Here is a tiny trained network, its code and every weight. The questions are about switching its units off for an input and a target symbol, where a switched-off unit gives its printed mean instead of its output.

import numpy as np


def w(rows, s, z=0):
    codes = np.array(rows[::2]) - 128.0
    scale = np.full(codes.shape[1], s)
    scale[-1] = z or s
    return codes * scale


def norm(h):
    return h / np.sqrt((h * h).mean(-1, keepdims=True) + 1e-5)


def f(y):
    return np.maximum(y, 0)


def softmax(a):
    e = np.exp(a - a.max(-1, keepdims=True))
    return e / e.sum(-1, keepdims=True)


def log_softmax(a):
    a = a - a.max(-1, keepdims=True)
    return a - np.log(np.exp(a).sum(-1, keepdims=True))


def net(x, mask):
    ids = ['αβδζηλτω'.index(c) for c in x.split()]
    T = len(ids)
    res = E[ids] + P[:T]
    q, k, v = (norm(res) @ M[0].T for M in (Q, K, V))
    z = softmax(np.where(np.tri(T) > 0, q @ k.T / 2**0.5, -1e9)) @ v
    res = res + np.where(mask[0], z, O[0][:, -1]) @ O[0][:, :-1]
    y = f(norm(res) @ A[0][:, :-1].T + A[0][:, -1])
    res = res + np.where(mask[1:25], y, B[0][:, -1]) @ B[0][:, :-1]
    return log_softmax(norm(res)[-1] @ U[:, :-1].T + U[:, -1])


Q, K, V, O, A, B = {}, {}, {}, {}, {}, {}
E = w([
[149,95,133,157],'α',
[159,120,78,141],'β',
[202,52,97,110],'δ',
[94,253,99,171],'ζ',
[133,109,79,129],'η',
[89,86,10,161],'λ',
[141,135,61,153],'τ',
[136,114,88,137],'ω',
],0.0026)
P = w([
[8,167,150,149],'0',
[126,135,157,89],'1',
[253,69,75,190],'2',
[52,66,166,180],'3',
[114,157,163,66],'4',
[224,198,32,164],'5',
],0.004)
Q[0] = w([
[74,131,229,108],'head 0',
[253,212,88,34],'head 0',
],0.0052)
K[0] = w([
[145,152,181,116],'head 0',
[124,103,114,254],'head 0',
],0.0095)
V[0] = w([
[131,120,254,167],'head 0',
[98,79,131,112],'head 0',
],0.0065)
O[0] = w([
[201,194,253,214,2],'head 0',
[54,32,181,144,214],'head 0',
],0.0048,0.00085)
A[0] = w([
[113,163,158,225,32],'neuron 0',
[145,84,83,154,148],'neuron 1',
[160,172,62,151,53],'neuron 2',
[223,229,139,77,115],'neuron 3',
[184,109,154,200,121],'neuron 4',
[120,75,134,166,32],'neuron 5',
[145,110,112,84,25],'neuron 6',
[85,138,165,152,49],'neuron 7',
[142,95,53,133,92],'neuron 8',
[127,97,99,196,64],'neuron 9',
[87,103,179,119,99],'neuron 10',
[64,132,47,211,166],'neuron 11',
[134,55,168,147,31],'neuron 12',
[125,101,192,254,54],'neuron 13',
[131,166,219,125,102],'neuron 14',
[93,145,132,104,65],'neuron 15',
[168,93,130,108,97],'neuron 16',
[201,130,124,121,41],'neuron 17',
[112,54,108,168,75],'neuron 18',
[164,150,75,147,71],'neuron 19',
[161,137,237,165,1],'neuron 20',
[157,175,86,230,160],'neuron 21',
[154,78,100,121,166],'neuron 22',
[140,168,196,147,114],'neuron 23',
],0.0055,0.0024)
B[0] = w([
[178,153,53,191,156],'neuron 0',
[152,175,144,162,199],'neuron 1',
[183,12,90,152,176],'neuron 2',
[27,198,219,112,190],'neuron 3',
[144,5,23,103,169],'neuron 4',
[122,200,140,128,140],'neuron 5',
[122,133,144,175,133],'neuron 6',
[166,123,94,163,148],'neuron 7',
[136,163,160,171,199],'neuron 8',
[123,183,169,172,161],'neuron 9',
[144,103,114,179,163],'neuron 10',
[229,109,167,100,255],'neuron 11',
[114,188,70,108,141],'neuron 12',
[70,225,181,2,173],'neuron 13',
[198,88,196,96,173],'neuron 14',
[153,106,130,130,142],'neuron 15',
[111,118,113,185,145],'neuron 16',
[55,158,93,90,147],'neuron 17',
[160,202,135,108,172],'neuron 18',
[144,53,79,133,172],'neuron 19',
[205,41,168,82,157],'neuron 20',
[118,106,26,85,218],'neuron 21',
[123,166,129,173,191],'neuron 22',
[152,72,132,88,164],'neuron 23',
],0.0041,0.0038)
U = w([
[105,151,180,214,95],'α',
[46,98,107,128,41],'β',
[65,38,167,175,60],'δ',
[131,91,38,34,211],'ζ',
[227,91,95,198,180],'η',
[81,216,194,88,249],'λ',
[208,68,217,56,161],'τ',
[179,255,94,119,39],'ω',
],0.0081,0.002)

Each question gives the input, a string of symbols that net reads in full, and the target symbol t.
The units are the heads (2 rows each of Q, K, V and O) and the neurons (one row each of A and B). Each row of codes is followed by its name. A weight is (code - 128) times the scale printed after its matrix; where a second scale follows, it is the last column's (O, A, B and U).
mask holds one flag per unit, heads first, then neurons. A switched-off unit (its flag False) gives its mean, the last column of its rows in O or B, instead of its output. The means were averaged over made-up inputs and are rounded, as every weight is.
A unit's drop is (log p(t) with every unit on - log p(t) with that unit switched off) / (log p(t) with every unit on - log p(t) with every unit switched off).
The circuit of an input: a set's keep is (log p(t) with only the set's units on - log p(t) with every unit switched off) / (log p(t) with every unit on - log p(t) with every unit switched off). Starting from the 12 units with the biggest drops (on a tie, the unit counted first), units are removed one at a time, each time the one whose removal leaves the highest keep (on an exact tie, the one counted first), for as long as the keep stays at least 0.8.
units of the circuit, in order: the units of the circuit, biggest drop first
top k neurons: the k neurons with the biggest drops, biggest first
drop of u: that unit's drop, to one decimal
input α ω ζ η ω, target λ: units of the circuit, in order => (neuron 3; head 0)
input ω τ η η, target ζ: units of the circuit, in order => (head 0)
input δ ω ω ω, target α: top 2 neurons => (neuron 21; neuron 18)
input α ω ζ δ τ, target λ: units of the circuit, in order => (neuron 3; head 0)
input ω β α α, target α: top 3 neurons => (neuron 21; neuron 4; neuron 2)
input λ ω ζ τ δ ζ, target ζ: top 3 neurons => (neuron 21; neuron 2; neuron 19)
input τ β ζ ζ, target η: top 3 neurons => (neuron 3; neuron 13; neuron 11)
input η η ζ τ η, target λ: units of the circuit, in order => (neuron 21; neuron 11)
input α α ω ω, target τ: top 3 neurons => (neuron 13; neuron 4; neuron 20)
input τ β ω ω, target η: top 3 neurons => (neuron 3; neuron 13; neuron 11)
input ω δ β ζ, target λ: top 2 neurons => (neuron 13; neuron 2)
input λ α δ ζ, target τ: top 2 neurons => (neuron 13; neuron 20)
input ζ ω β α, target λ: top 2 neurons => (neuron 13; neuron 18)
input η τ α τ, target ζ: top neuron => (neuron 11)
input τ α β λ, target τ: drop of head 0 => 1.0
input τ τ δ ω, target ζ: drop of neuron 21 => 0.0
input ζ ζ β ζ, target ω: drop of neuron 13 => 0.2
